Here is a tiny trained network, its code and every weight. The questions are about switching its units off for an input and a class, where a switched-off unit gives its printed mean instead of its output.

import numpy as np


def w(rows, s, z=0):
    codes = np.array(rows[::2]) - 128.0
    scale = np.full(codes.shape[1], s)
    scale[-1] = z or s
    return codes * scale


def f(y):
    return y / 2 * (1 + np.tanh(0.7978845608 * (y + 0.044715 * y**3)))


def log_softmax(a):
    a = a - a.max(-1, keepdims=True)
    return a - np.log(np.exp(a).sum(-1, keepdims=True))


def net(x, mask):
    res = np.array(x, float).reshape(1, 8) / 4 @ E
    y = f(res @ A[0][:, :-1].T + A[0][:, -1])
    res = res + np.where(mask, y, B[0][:, -1]) @ B[0][:, :-1]
    return log_softmax(res[-1] @ U[:, :-1].T + U[:, -1])


A, B = {}, {}
E = w([
[136,78,56,45,136,113,36,34],'x0',
[254,121,111,74,92,148,238,78],'x1',
[109,237,68,74,64,183,121,208],'x2',
[188,223,108,147,236,81,109,130],'x3',
[129,128,129,128,126,127,128,127],'x4',
[218,94,209,159,69,250,17,155],'x5',
[124,158,47,250,62,94,132,76],'x6',
[179,31,82,137,117,59,108,232],'x7',
],0.007)
A[0] = w([
[158,111,129,127,103,135,104,139,63],'N1',
[140,171,166,188,130,136,164,184,96],'N2',
[68,126,93,109,126,115,174,124,53],'N3',
[171,146,187,148,109,167,81,108,37],'N4',
[200,127,118,93,78,144,212,103,59],'N5',
[128,144,89,228,65,116,150,112,32],'N6',
[133,127,78,68,111,142,64,65,42],'N7',
[82,77,159,181,184,122,102,113,91],'N8',
[118,122,140,112,126,118,134,141,31],'N9',
[188,230,126,154,213,110,85,125,155],'N10',
[26,61,155,104,4,167,181,106,4],'N11',
[127,100,195,189,144,111,170,128,146],'N12',
[83,117,114,112,163,84,174,109,80],'N13',
[145,151,69,200,92,112,104,91,37],'N14',
[180,130,148,144,91,154,90,137,34],'N15',
[79,140,90,97,160,87,197,138,80],'N16',
[116,116,110,152,140,131,96,157,14],'N17',
[117,118,206,27,183,132,144,184,14],'N18',
[177,65,71,128,121,69,123,226,112],'N19',
[152,128,138,136,100,171,104,119,72],'N20',
[101,215,52,74,66,176,123,218,33],'N21',
[103,135,171,169,109,152,209,193,29],'N22',
[82,202,163,106,114,168,135,63,101],'N23',
[183,140,119,100,85,150,174,113,90],'N24',
[178,70,136,144,149,141,184,76,110],'N25',
[12,162,145,161,151,113,46,178,21],'N26',
[153,107,114,107,130,85,73,71,150],'N27',
[108,113,104,124,139,137,77,113,86],'N28',
[109,147,176,133,143,148,140,54,124],'N29',
[221,162,119,111,142,109,158,119,22],'N30',
[178,124,141,162,153,164,81,139,105],'N31',
[124,138,165,151,108,134,81,133,121],'N32',
[116,93,64,84,127,134,94,99,49],'N33',
],0.013,0.0022)
B[0] = w([
[126,128,113,150,119,127,143,117,152],'N1',
[162,181,111,141,141,122,83,166,189],'N2',
[154,116,86,161,111,148,142,106,179],'N3',
[157,109,83,164,112,143,139,92,196],'N4',
[82,149,71,65,113,101,135,139,217],'N5',
[114,115,167,78,119,210,94,101,211],'N6',
[157,196,122,141,142,134,82,173,211],'N7',
[126,125,150,72,101,59,129,92,193],'N8',
[122,137,125,133,129,143,131,128,127],'N9',
[137,53,149,137,230,121,160,166,215],'N10',
[142,53,138,130,254,118,164,162,245],'N11',
[172,168,155,125,111,88,81,132,188],'N12',
[174,115,86,157,102,142,134,93,189],'N13',
[111,104,169,80,132,205,104,104,199],'N14',
[148,118,84,166,115,150,143,95,179],'N15',
[176,101,67,178,112,160,129,92,203],'N16',
[102,127,125,119,125,124,142,130,146],'N17',
[110,111,171,76,118,235,78,86,213],'N18',
[60,145,196,213,106,140,190,159,221],'N19',
[147,115,94,148,121,130,148,104,169],'N20',
[172,114,203,100,93,38,98,61,240],'N21',
[147,210,102,153,142,134,83,177,200],'N22',
[70,150,186,201,76,136,163,164,214],'N23',
[88,128,85,94,125,99,136,141,188],'N24',
[117,125,147,79,108,64,119,99,197],'N25',
[71,142,42,46,114,94,160,145,237],'N26',
[163,167,145,127,126,116,90,153,197],'N27',
[134,158,111,112,125,113,119,148,163],'N28',
[89,144,180,170,82,121,150,150,186],'N29',
[92,115,96,86,143,101,143,145,175],'N30',
[157,107,94,156,122,137,148,96,182],'N31',
[124,127,90,131,111,125,146,120,167],'N32',
[144,189,123,148,138,134,100,163,186],'N33',
],0.027,0.012)
U = w([
[30,133,61,47,108,81,169,152,114],'0',
[168,93,60,188,90,153,170,78,43],'1',
[155,216,136,139,156,120,55,210,100],'2',
[66,95,190,56,125,251,79,101,145],'3',
[122,48,162,126,254,91,176,178,250],'4',
[145,111,209,99,85,3,116,79,209],'5',
[23,143,201,202,65,125,211,174,81],'6',
],0.009,0.002)

Each question gives the input, the list of numbers given to net, and the class t.
The units are the neurons (one row each of A and B). Each row of codes is followed by its name. A weight is (code - 128) times the scale printed after its matrix; where a second scale follows, it is the last column's (A, B and U).
mask holds one flag per neuron, in row order. A switched-off neuron (its flag False) gives its mean, the last column of its row in B, instead of its output. The means were averaged over made-up inputs and are rounded, as every weight is.
A unit's drop is (log p(t) with every unit on - log p(t) with that unit switched off) / (log p(t) with every unit on - log p(t) with every unit switched off).
The circuit of an input: a set's keep is (log p(t) with only the set's units on - log p(t) with every unit switched off) / (log p(t) with every unit on - log p(t) with every unit switched off). Starting from the 12 units with the biggest drops (on a tie, the unit counted first), units are removed one at a time, each time the one whose removal leaves the highest keep (on an exact tie, the one counted first), for as long as the keep stays at least 0.8.
circuit, biggest first: the units of the circuit, biggest drop first
k most important neurons: the k neurons with the biggest drops, biggest first
drop of u: that unit's drop, to one decimal
input [4,4,-4,6,-6,-7,-8,8], class 3: circuit, biggest first : (N18)
input [6,3,-6,-5,0,-5,4,6], class 2: 4 most important neurons : (N21 N33 N27 N23)
input [4,-6,-1,5,-6,5,4,5], class 0: 2 most important neurons : (N26 N11)
input [6,-3,-3,-3,-5,-4,6,2], class 2: 3 most important neurons : (N18 N33 N27)
input [0,-7,6,0,3,3,-2,8], class 6: 2 most important neurons : (N19 N5)
input [7,-2,8,-1,-6,2,-4,8], class 5: 2 most important neurons : (N21 N23)
input [1,0,-4,1,8,7,2,-8], class 6: 2 most important neurons : (N23 N29)
input [5,3,-3,1,-6,-5,-6,-6], class 3: 3 most important neurons : (N18 N19 N22)
input [-3,5,-6,8,3,1,-2,-6], class 4: 2 most important neurons : (N10 N21)
input [-6,-8,-7,2,-4,8,-2,-8], class 0: 2 most important neurons : (N26 N8)
input [5,3,-4,4,-4,-2,-3,3], class 2: 2 most important neurons : (N11 N21)
input [-5,-7,7,1,7,1,-1,5], class 0: 2 most important neurons : (N26 N12)
input [4,1,7,-4,-6,-3,-7,8], class 6: 3 most important neurons : (N19 N6 N14)
input [3,3,-2,-4,6,-6,-6,-7], class 6: circuit, biggest first : (N23)
input [-7,3,-4,-2,-3,5,5,-4], class 2: drop of N2 : 0.1
input [-2,8,2,2,4,6,6,-2], class 0: drop of N5 : 0.6
input [8,8,-6,1,-7,-2,-5,2], class 0: drop of N5 : 3.5
